Facts:
k782 | Σ k832
k600 | Σ k89
k948 | Σ k268
k82 | Σ k305 | θ k966
k66 | Σ k933
k539 | Σ k713
k443 | Σ k15
k278 | Σ k901 | θ k304
k924 | Σ k548
k287 | Σ k15 | θ k685
k689 | Σ k782
k886 | Σ k793 | θ k685
k938 | Σ k305
k18 | Σ k915
k894 | Σ k901
k472 | Σ k89 | θ k924 k195
k469 | Σ k832 | θ k549
k538 | Σ k989 | θ k89
k343 | Σ k320 | θ k305
k949 | Σ k782 | θ k686 k920
k74 | Σ k202 | θ k992 k852
k222 | Σ k423
k901 | Σ k423 | θ k304 k943
k721 | Σ k847
k69 | Σ k782 | θ k305 k436
k51 | Σ k820 | θ k175
k992 | Σ k275 | θ k966 k772
k433 | Σ k275 | θ k89 k699
k493 | Σ k832
k12 | Σ k820
k947 | Σ k782 | θ k685
k698 | Σ k256 | θ k538
k795 | Σ k208 | θ k806 k654 k441
k839 | Σ k130 | θ k947
k904 | Σ k82 | θ k175 k852
k536 | Σ k713
k332 | Σ k275
k275 | Σ k423
k608 | Σ k473 | θ k535 k539 k897
k436 | Σ k275
k847 | θ k947 k325
k878 | Σ k171
k485 | Σ k208 | θ k953 k966 k685
k915 | Σ k305 | θ k84 k89 k699
k972 | Σ k202
k9 | Σ k698
k953 | Σ k847
k304 | Σ k320 | θ k685
k852 | Σ k901 | θ k966 k699
k686 | Σ k782 | θ k685 k699
k32 | Σ k268 | θ k234
k237 | Σ k548
k535 | Σ k915 | θ k686
k130 | Σ k847
k941 | Σ k469
k785 | Σ k548 | θ k953 k685
k441 | Σ k469
k871 | Σ k130 | θ k305
k595 | Σ k82
k641 | Σ k473
k340 | Σ k256
k175 | Σ k793 | θ k966 k195
k789 | Σ k130
k244 | Σ k320
k517 | Σ k32
k652 | Σ k222 | θ k922
k751 | Σ k933 | θ k685 k699
k685 | Σ k202
k548 | Σ k933 | θ k447 k293
k48 | Σ k793 | θ k436 k325
k325 | Σ k989 | θ k84
k186 | Σ k473 | θ k304
k549 | Σ k130 | θ k84
k195 | Σ k782 | θ k686
k952 | Σ k15
k208 | Σ k933
k885 | Σ k82 | θ k943
k713 | Σ k933
k148 | Σ k171
k922 | Σ k256 | θ k686 k685
k820 | Σ k847
k193 | Σ k548
k830 | Σ k943 | θ k772
k270 | Σ k32 | θ k305
k897 | Σ k208
k320 | Σ k305
k769 | Σ k548
k654 | Σ k847
k812 | Σ k222
k268 | θ k237 k148 k685 k699
k442 | Σ k82 | θ k325 k686
k893 | Σ k208
k920 | Σ k943
k943 | Σ k793
k494 | Σ k171 | θ k886
k636 | Σ k275 | θ k293
k84 | Σ k469 | θ k966 k685 k852
k806 | Σ k473
k388 | Σ k320 | θ k304 k485 k685
k447 | Σ k130 | θ k915 k806 k686 k685
k293 | Σ k256 | θ k436 k186 k686
k473 | Σ k423
k163 | Σ k989
k994 | Σ k171 | θ k304
k425 | Σ k820 | θ k915 k237 k84 k772
k589 | Σ k275 | θ k685
k966 | Σ k423 | θ k685
k919 | Σ k948
k231 | Σ k15 | θ k686
k89 | θ k686 k685
k202 | Σ k832
k872 | Σ k933 | θ k472
k724 | Σ k268
k15 | Σ k793 | θ k769
k435 | Σ k423 | θ k549
k47 | Σ k202 | θ k904 k852
k699 | Σ k901 | θ k685
k506 | Σ k305
k772 | Σ k305
k165 | Σ k901 | θ k915
k234 | Σ k423 | θ k539
k171 | Σ k423
k989 | Σ k793 | θ k608 k966 k852
k331 | Σ k89 | θ k952

Known rows:
k872: [  2  13 -15 -14   9  29   4   7  26   1   0 -11  44  26 -10  31  -3   4
  36  15  36   9 -10 -31  -3  -8   8 -27 -53  -7 -25  47]
k165: [  5  27  -7 -18  -2  -2   6 -25  -5   8   4  -4 -15  20  -1   6 -24  -2
  -9 -13   0   4  60   1   8  -2  14  30 -13  -7  -9   0]
k812: [  5 -14  13  12   8   8   3  -5   5   0  -2  29  36  10  12  13 -12   5
   2  -7 -11   4   6   0  -5   6  -9  20  -4  11   1  -3]
k48: [ 18  -6 -31   0   3 -35   6 -29  14  -3  18 -40   2 -10 -18  15  20  11
   2 -12  15   1  52  27   8  14   5 -15 -25  -7 -25 -22]
k793: [-33 -14  19  14   4  -9  -4  18  -3 -18  -2 -38  13  -5  37  12  53 -34
 -37 -39  -9 -11 -26  19 -17   7  -4 -16   1  27 -10 -36]
k442: [ -4  12 -20 -14   0 -18  -1 -34   8   9  -3 -15 -34  19 -28  -8   4  13
  50  18  36   0  23 -13  -9  18  16  -9 -14 -13 -24  13]
k933: [-26   7  24  -4   7  13  10  30 -45  -6 -10  -4  24  11  -1  16  15 -15
 -31   0  24   1 -50 -31  -9 -18 -12 -23  36  16 -13 -52]
k941: [  8 -15   2  28   5   2  10  14 -15   1 -10  12  34   9   7  -6  -2  15
 -17  18 -13   2  -6  28 -11   3  -7   0   9  14   6  33]
k47: [ 12  25 -32   7  24   9  -7  17  -5   3 -18 -31  17  -5   4 -23  -1   2
   3  23  12  11  40  18  20   0  20  -3 -10  -8 -22  50]
k713: [-25   6  26  -3   5  11   7  27 -42  -7  -9  -3  20  12   0  14   9 -11
 -30   3  17   3 -52 -31 -10 -12 -11 -24  34  17 -10 -47]
k885: [ -4 -33   7   4   9  -8  -2  18  38  10 -32   4 -16 -19 -25  12  -1   0
  76  46   7 -11   3  -1  -5  28  -1  -4  20   0  39  -6]
k897: [ 38   9 -21 -16   6  14  -9  12  11  10  11  -4  21 -25  -1 -37 -44  -8
 -30 -16   7  -6 -84 -17 -15 -11  -9  -6  14  -2 -24 -20]
k331: [  2 -14  -4   8  14  -4   7  10  -9  -2 -11  16  33  37   0  10   5   8
  38   3  -5   6   1  12 -16  12  -9  11   1   5   2  10]
k447: [ 11   3 -16 -31 -15 -25   6 -13  17   3  -6  -8 -49  60 -34   3  -2  -4
  29 -18  -6  12  15  13 -13 -18   9   6 -19 -36 -14  26]
k66: [  7 -14 -10  -1  11   7  13  16 -17   2  -4  25  44  11  -7  14 -13   5
 -11  -7  14  -2 -25  -7 -15  -2 -12  -3   6  12   6 -10]
k195: [  9  14 -10  17 -10  25  -6  -6  28   2  18 -13  10 -15  11 -13  -8  16
 -21  32   5   1  -4   1  17 -12  13 -26 -45  -4 -15  92]
k721: [  7 -29  -4   9   3  -4   2  10   4  -6 -16  40  19  29  -7   1   9  -6
  17 -11 -16  13 -24  11 -15  -9  -9  10  -3 -12   4  12]
k171: [-24   8  57  23   1  12  -5  -5 -10  -8  -1   7   8   1  21  16   9 -11
 -21  -1 -22  12  -1 -16   7   0  -7  13  13  15 -25 -51]
k685: [  11   -5  -12    8  -48   17    0   -3    6    8   33   28  -48  -87
   15  -34  -41    3 -106    8  -18  -35  -23   10   25  -30    3   -6
   -4    4   72   47]

Rows:
No name comes twice in this set of rows, the named rows included.
[-16  36  18 -38  -6  -5  18   5 -31   4   6 -56 -31  32 -41  27   4  -2
 -15  12  48   4 -12 -32  -4 -17   1 -43  17  -5 -34 -53] : k548
[ 42  19  -1 -10  17   5 -23  -4  36  12   1 -32  15  -6   0 -32 -37  -8
  15 -18 -15  10 -22   0  -2   6   1  19  -2 -13 -58 -16] : k608
[  7  16 -11 -32  -9  -3   1  -3  18   6  11 -23 -30   4 -16   2 -13   9
  29   1   1  -5  12   2   4   3   7  -4 -17 -13   8  29] : k922
[ -1  -1 -23 -16  -7 -12   5   9  28   2   7 -26 -25 -21   1  12  -3 -19
  -9 -23  -5 -19  19  23  -2   3   8   1 -20   3  27   9] : k886
[ -2   3 -21 -18 -11 -10   5  -8  12   1  14 -24 -14  16   8   5  -2 -13
 -21 -38  -3 -15   9  18 -14   1   6   3 -31   2   3  17] : k538
[-27  32  24 -25  -4  -6  -3   7 -31  -7   7 -39 -40  25   2  -1  23  -5
  23  -1  -8   5   2 -10   0   2   1  -7  16  -3 -11  -9] : k698
[  7   5 -37  -6   7  16 -14   1  37  -5   8 -22  17 -35  23   0  11 -15
   0 -19  18  -5   8  -4  12   4  18 -10 -62  -4 -11  36] : k175
[-54  27   9  -6 -14  -8 -10 -30 -39  -1  -8  -9 -73  -2   3 -31  25 -13
 -10  11  37  -8   4 -33  -1   5  16  -5  19  -2   2 -18] : k915
[ 31 -40 -19  23   3 -37   5 -25  -3 -10   8  30   9   6 -40   8  29  31
  23  10   5  26  18  14  10  -8 -11 -15 -12 -37 -20 -33] : k871
[  9 -13 -18 -14  -3 -21   2   5  11  -1 -20   8 -34  24 -32   4   9  -6
  34  -5  -9  10  28  12   7 -15   9  10  -6 -29   9  12] : k839
[  9  18   4 -17  -3   1   2 -16  32  10   3 -11 -16  16 -13  17 -21  -2
  25   1  -3   2  30   1   7   1   9  11 -14  -9 -11  10] : k652
[ -2 -30   1   4 -20   1  -6   2  43  11  -4  21 -49 -75 -17  -4 -24   2
  21  33   9 -28 -20 -10   5   9   0  -6  11  -2  65   2] : k304
[-12  34  -8 -11  25  -9 -24  25  15  -9  -7 -99 -15 -24  21 -21  45 -48
  -2 -36   6   0   3  11   6   8  18 -10   0  -2 -53 -39] : k989

The same nodes again, as new rows of numbers:
Known rows:
k915: [ -6 -10   2  -6   0  -3  18   7   2   8  -7  -7   6   1   4  14   0  -3
  -9  -3   3  -1   0 -12 -15  10  -2   3  -3]
k244: [  3   2   0   0   0  -3 -11   5  -5  -1   6   3   0   0   0  -2   1  -1
   5   2  -6   2   2   3   9  -1   3   0  -5]
k304: [ -7  -9   5 -15  -7   9   6   4   1   2 -25   7  -5   3  -3   6   2   7
   6  14  -3  -1  -9 -10  -5  -1 -17   2  -9]
k901: [ -7  -1  -1 -11 -12   9  -5 -20   9   0 -12  -1  -1  -3 -12 -14   6   8
   8   7   5   7 -14   6   7 -24  -4   3  13]
k782: [  9  17   2  12   0  -5  -7  12  -1 -10  -8   8   0  -4  -2 -14  -6   5
  14   4   3   1   0  10   1 -11   7  -6  -6]
k275: [  5   1  -2 -19  -1   2  -3  -8  -2  -6  13  -1 -10  -5   0 -10  -3   2
  14   3  -6   0   5   6   4 -10   8   7  11]
k433: [ -7  -7   0 -38  -4   2  12 -20   5  -4  13  -5   2  -5   1   7   1  -2
  -7  -7  12   1   3  -4  -5   2   1   4  15]
k494: [ -7   3  -8 -21  -6   1   4 -12   7  -3   3  -7   2  -4  -3   0   3  -4
  17   0   3  -5  -6   0   1   0  -6   2   9]
k175: [ -2  -9   3  -4   6  -1   6  -2   4   0  25   9  -4   9  -4   1   4  -5
 -21  -7  13  -4 -11  -8  -3  -2  -3  -7   0]
k600: [ 4  6  0 -2  0 -3 -9  4 -4 -3  6  4  0  0  0 -7  0  0 11  3 -5  2  6  3
  6 -3  4  1 -3]
k938: [ 4  6  3 -4  1 -2 -9 14 -4  0  5  0 -1  0  0 -5  0  2  3  0 -7  6  2  0
  3 -6  4  1 -3]
k919: [ 3  7  0 -1  1 -2 -9  8 -4 -2  9  4 -1  1 -1 -5 -1 -1  7  2 -6  1  4  3
  8 -4  4  1 -3]
k441: [  6  25   2  12  -1  -4  11  11  -4  -8 -35   6   5  -2  15   6 -10  -3
  21   1  -1  -3   3  -5   0  11  10   4  -7]
k872: [ -1  12   5   5   8  -4  -5  -5   0 -11  38  10  -1  14  -2  -5   8  -9
 -34 -14   6   6 -11  -1  13  -3  -4  -3   6]
k608: [ -4  -8 -11 -20   1   4  -7 -11  10   5 -17  -5  -5  -7  -5   0  -5  -6
  -5 -13  10  -3  10   7   2 -10   6  -6  13]
k48: [ -1  -4   1  34   3   2   0 -12  -2   1   2 -16   5   0   0   1   4   5
 -23   0  -3   6   1   8  -6  16  -7  -4   4]
k343: [  4  -4   1  56   7   4 -11  -9  -7   0  11 -15   0   1   1  -5   2   8
 -19   3 -17   4   3  20   5  15  -7  -2   1]
k256: [ 3  7  1 -1  2 -2 -7  7 -4 -1  6  1 -1  0  0 -7 -1  0  6  2 -6  2  1  3
  4 -7  5  1 -3]
k270: [  4  -3   0  61   6   4 -11 -12  -7   1   9 -15  -1   0   0 -10   1  10
 -17   4 -16   4   3  19   5  13  -6  -2   4]

Rows:
No name comes twice in this set of rows, the named rows included.
[  3  -9   1  17   2  -1  20   4   4   3 -11   2   4  -3   2   6  -2   5
  13   4  15 -10  -3 -12 -23   8   3  -6  -6] : k84
[ -5   6  -4 -17  -3   2   7 -18   6  -2  -1  -3   1   0   0   2   1  -5
  -1  -5   8  -1  -7   1   4   0  -1   3  14] : k652
[  4   3   0  17   3  -4   9   0   3   2   1  -4   7  -6  -1  -3   0   5
  16  -1  13  -2   0  -5 -22  -4   8  -8  -1] : k469
[  5  13   5  19   4  -5   7   1   4 -13   8  19  -5  10  -2  -5  -4  -3
 -22  -5  19  -5 -17   4   2  -4  -4  -9  -4] : k195
[ -5   3   2  26   1   7   1 -13   0  -2 -18  -5   1   4   5   4   0   3
 -23  -1  -3   4  -4   6   1  12 -10   0   3] : k293
[ -7   4   2  -4  -2   0   9 -11   1  -2 -10  -7  11  -1   6  15   3  -6
 -17  -9   5   4   1  -5   0  20  -4   2   1] : k447
[ -5 -17   1 -13   3  -2   3   2   7   7  15  -1   2   2  -7   3   5  -1
 -11  -7  12   0  -2 -10 -13  -5  -1  -6  -1] : k82
[ -9 -12   1 -42  -6   6  10 -19   6  -4   1  -4  -1  -5  -1   4   1   1
   0   1   9   0   0  -5  -5   0  -4   4  12] : k589
[ -5   9   0  -5  -1  -8  -5   1  -5  -6 -13  -7  16  -2   9  14   3  -8
 -18 -14  -3  13  10   3  14  11   0   9   7] : k795
[ -9  -6   2 -16  -5   1   5  -7   5  -2  -5  -2   8  -1  -3  10   5  -1
  -8  -2   8   1  -3  -7  -8   8  -8  -1  -2] : k287
[ -1  -6   0  -8   2   2 -17   3   4   6 -24   1  -4  -9  -3   1  -5  -1
 -16 -13   3   8  18   7  -3 -14  11  -9   1] : k32
[  2  -4  -1  17   6  -3   6  -7   7  -3  10   3   5  -5  -4  -4   4   1
  15  -7  24  -5   1 -11 -17  -5   9 -14   4] : k74
[ -1 -12  -7  -6   0  -1   6 -10   4   6  17 -11   3  -4  -3  -2   3  -1
  13   0   4  -7   2   0  -6   2   4   2  10] : k435
[ -4 -13   2 -15  -4   4  12   9   3   7 -15   6  -4   2  -1   9   0   3
   6  10   1  -6  -7 -12 -11   2  -9   1 -11] : k953
[ -4 -17   1 -17  -1  -1  18   9   0  15  11  -3   1   3   3  17  -1  -4
   2   7  -6 -10  -2 -19 -16  24  -3   2 -20] : k237

The same nodes again, as new rows of numbers:
Known rows:
k343: [-12 -35  18  36  64 -36  14  43  71  60 -11  82 -50]
k941: [-16   4 -23  11  37 -17   6  27  46  71   8  32 -32]
k332: [-31  -8 -22   9  23 -25  10   0  22  53   1  40 -50]
k195: [-17 -23 -14 -23  16 -25   2  40  30  62  -7   4   7]
k608: [-20 -34 -15 -15  16 -47  27  -2  -3  64 -22  14 -19]
k806: [-27 -13 -12  -7 -11 -22  -9  29  15  18  10  27 -11]
k893: [ -3 -38 -17  11  51 -26  36  31  39  51  13  24 -69]
k208: [  3 -39 -12  24  47 -22  50  38  28  55  20  35 -60]
k785: [ 18 -49 -28 -31  21 -41  48  17  47  60  18  26 -39]
k268: [ 37   4 -16 -14   2 -22  41  16  18  62  11  53  -7]
k494: [-12 -13 -27 -21  -2 -30  16  -6  28  53   9  40 -20]
k686: [-26 -25 -10 -20   0 -25  -9  50  39  50  11   6  27]
k872: [  4 -48  -4  -4  40 -46  39  33  21  53  -9  10 -52]
k548: [ 16 -63  11   4  19 -44  40  53  36  59  13  37 -34]
k485: [ 11 -50 -30 -32  21 -37  56  18  45  62  23  19 -32]
k536: [ -8 -32 -12  14  51 -26  35  28  43  53  10  26 -70]
k922: [  3 -19  -5 -16   7 -33  16  18  33  47  11  19  -7]
k713: [  2 -33 -12  26  46 -24  49  34  28  54  16  34 -61]
k32: [  1 -16   1  33  36 -32  47  16  -7  68  -6  24 -14]

Rows:
No name comes twice in this set of rows, the named rows included.
[-18 -10 -38 -26  -9 -11  13   8  20  41  14  38 -12] : k148
[ -6 -22  -1  -3  32 -36  25  20  18  48 -12  10 -28] : k472
[-24 -10 -24   4  -3 -43  28 -28  30  81  35  48  -8] : k901
[ -2 -17  -1 -21   6 -38  -2  42  42  75  -8  18  -2] : k949
[  9 -18 -28 -22  42 -41  49  18  23  42 -15  44 -24] : k904
[ -1 -10 -28 -36  -6 -20  15  11  17  50 -10  44 -22] : k165
[-33 -30  -8   0  -1 -39   5  -5  39  64  26  37  -4] : k186
[-12 -37 -19  18  55 -23  37  35  40  46  19  21 -71] : k769
[-29 -34  17  59  52 -15  16  56  49  45  12  83 -17] : k305
[-21 -23 -41 -38   5 -13  30   4  -1  51  -6  31  -8] : k852
[ -3 -15 -22 -34 -11 -39  12   3  17  53  -6  39 -22] : k433
[ 15 -31   2 -10  27 -54  27  37  43  39 -11  58 -17] : k442
[ -8 -10 -21  17  44 -51  36  -9  68  54  36  50 -27] : k885
[-35  26   5  17  29  -9  49 -21  57  51  62  16  -4] : k943

